Below are the code and all the weights of a small trained network. Each question names an input and a target symbol and asks about switching units off, where a switched-off unit gives its printed mean instead of its output.

import numpy as np


def w(rows, s, z=0):
    codes = np.array(rows[::2]) - 128.0
    scale = np.full(codes.shape[1], s)
    scale[-1] = z or s
    return codes * scale


def norm(h):
    return h / np.sqrt((h * h).mean(-1, keepdims=True) + 1e-5)


def f(y):
    return np.maximum(y, 0)


def softmax(a):
    e = np.exp(a - a.max(-1, keepdims=True))
    return e / e.sum(-1, keepdims=True)


def log_softmax(a):
    a = a - a.max(-1, keepdims=True)
    return a - np.log(np.exp(a).sum(-1, keepdims=True))


def net(x, mask):
    ids = ['Γβδηλπ'.index(c) for c in x.split()]
    T = len(ids)
    res = E[ids] + P[:T]
    r = norm(res)
    for j in range(3):
        rows = slice(2 * j, 2 * j + 2)
        q, k, v = (r @ M[0][rows].T for M in (Q, K, V))
        z = softmax(np.where(np.tri(T) > 0, q @ k.T / 2**0.5, -1e9)) @ v
        o = O[0][rows]
        res = res + np.where(mask[j], z, o[:, -1]) @ o[:, :-1]
    y = f(norm(res) @ A[0][:, :-1].T + A[0][:, -1])
    res = res + np.where(mask[3:11], y, B[0][:, -1]) @ B[0][:, :-1]
    return log_softmax(norm(res)[-1] @ U[:, :-1].T + U[:, -1])


Q, K, V, O, A, B = {}, {}, {}, {}, {}, {}
E = w([
[46,77,149,197,137,140,134],'Γ',
[114,141,143,203,124,190,145],'β',
[120,110,106,73,153,199,168],'δ',
[238,109,240,194,226,2,143],'η',
[70,141,115,137,176,137,186],'λ',
[168,98,83,139,100,169,33],'π',
],0.0073)
P = w([
[158,129,98,168,88,90,137],'0',
[130,153,160,100,139,138,91],'1',
[124,149,72,180,203,209,53],'2',
[205,163,166,156,98,131,189],'3',
[217,20,66,107,179,80,192],'4',
[154,91,193,121,254,166,36],'5',
],0.0063)
Q[0] = w([
[121,111,123,136,190,142,69],'h1',
[156,73,98,120,117,72,149],'h1',
[155,73,87,120,109,54,162],'h2',
[52,166,99,86,103,108,84],'h2',
[176,85,142,183,159,136,142],'h3',
[138,103,153,180,246,91,141],'h3',
],0.014)
K[0] = w([
[199,155,130,168,122,89,168],'h1',
[125,135,67,172,227,171,96],'h1',
[96,104,51,173,252,223,61],'h2',
[113,115,41,138,34,132,193],'h2',
[168,128,90,91,141,121,57],'h3',
[211,125,97,133,91,92,44],'h3',
],0.011)
V[0] = w([
[115,27,198,178,176,138,178],'h1',
[134,5,117,133,107,113,3],'h1',
[143,43,71,68,140,131,171],'h2',
[245,105,87,142,90,226,42],'h2',
[99,153,161,123,108,178,155],'h3',
[77,90,62,125,49,178,93],'h3',
],0.0074)
O[0] = w([
[179,37,189,55,123,121,165,255],'h1',
[100,122,204,122,243,165,2,140],'h1',
[166,139,178,252,132,166,195,50],'h2',
[81,210,161,137,94,227,59,133],'h2',
[167,82,112,148,48,88,89,95],'h3',
[165,15,99,52,182,125,147,126],'h3',
],0.0062,0.006)
A[0] = w([
[68,116,86,3,54,175,137,4],'n1',
[235,238,173,159,154,88,87,46],'n2',
[19,120,133,159,146,71,160,170],'n3',
[112,127,154,169,105,165,154,126],'n4',
[130,116,106,140,110,27,191,175],'n5',
[165,255,108,93,218,123,190,46],'n6',
[106,169,173,64,104,140,176,244],'n7',
[202,192,99,148,75,173,125,173],'n8',
],0.0081,0.0037)
B[0] = w([
[1,77,81,138,29,70,136,214],'n1',
[174,84,17,114,111,82,208,200],'n2',
[122,176,175,84,163,111,130,203],'n3',
[142,131,150,165,142,161,152,172],'n4',
[125,209,92,146,171,120,90,232],'n5',
[163,95,146,27,40,124,195,169],'n6',
[95,111,148,170,133,159,69,254],'n7',
[131,61,181,107,164,154,175,184],'n8',
],0.008,0.0041)
U = w([
[98,244,148,190,168,113,20,255],'Γ',
[172,177,14,170,142,31,158,220],'β',
[24,87,101,126,20,89,129,158],'δ',
[156,12,152,76,204,81,79,75],'η',
[162,68,155,254,115,205,206,33],'λ',
[105,198,186,27,95,107,167,77],'π',
],0.0055,0.0035)

Each question gives the input, a string of symbols that net reads in full, and the target symbol t.
The units are the heads (2 rows each of Q, K, V and O) and the neurons (one row each of A and B). Each row of codes is followed by its name. A weight is (code - 128) times the scale printed after its matrix; where a second scale follows, it is the last column's (O, A, B and U).
mask holds one flag per unit, heads first, then neurons. A switched-off unit (its flag False) gives its mean, the last column of its rows in O or B, instead of its output. The means were averaged over made-up inputs and are rounded, as every weight is.
A unit's drop is (log p(t) with every unit on - log p(t) with that unit switched off) / (log p(t) with every unit on - log p(t) with every unit switched off).
The circuit of an input: a set's keep is (log p(t) with only the set's units on - log p(t) with every unit switched off) / (log p(t) with every unit on - log p(t) with every unit switched off). Starting from all 11 units, units are removed one at a time, each time the one whose removal leaves the highest keep (on an exact tie, the one counted first), for as long as the keep stays at least 0.8.
units of the circuit, in order: the units of the circuit, biggest drop first
most important unit: the unit with the biggest drop
which heads matter: for each layer, one digit per head in row order, 1 if its drop is at least 0.15 and else 0, layers parted by /
drop when u is switched off: that unit's drop, to one decimal
input λ β β Γ Γ, target δ: most important unit	h2
input η λ Γ Γ λ λ, target π: units of the circuit, in order	(h3; n6)
input β Γ λ Γ λ, target β: units of the circuit, in order	(h1; n5)
input Γ Γ π β Γ π, target δ: units of the circuit, in order	(h1; n1)
input π β Γ λ Γ β, target β: which heads matter	110
input β λ Γ λ Γ Γ, target β: which heads matter	110
input Γ β β λ, target δ: which heads matter	010
input δ η β, target λ: which heads matter	001
input λ Γ π, target β: units of the circuit, in order	(h2; h1)
input β λ λ π β, target β: units of the circuit, in order	(h1; n5)
input δ Γ Γ β δ Γ, target δ: units of the circuit, in order	(h1; h2)
input δ η δ, target δ: which heads matter	001
input β Γ Γ λ, target η: units of the circuit, in order	(h1; h3)
input Γ Γ π Γ π, target Γ: units of the circuit, in order	(h2)
input π λ Γ δ, target β: units of the circuit, in order	(h2; n5; h1)
input λ λ Γ Γ, target β: units of the circuit, in order	(h2; n5)
input β β π, target δ: units of the circuit, in order	(n1; h2; h1)
input η Γ β β δ, target δ: units of the circuit, in order	(n1; h2)
input Γ Γ π β, target η: which heads matter	000
input λ λ δ, target β: most important unit	h2
input η η δ Γ δ, target λ: which heads matter	010
input Γ λ β λ, target β: which heads matter	110
input π Γ λ, target Γ: drop when h2 is switched off	0.4
input β δ π Γ, target λ: drop when n4 is switched off	0.1
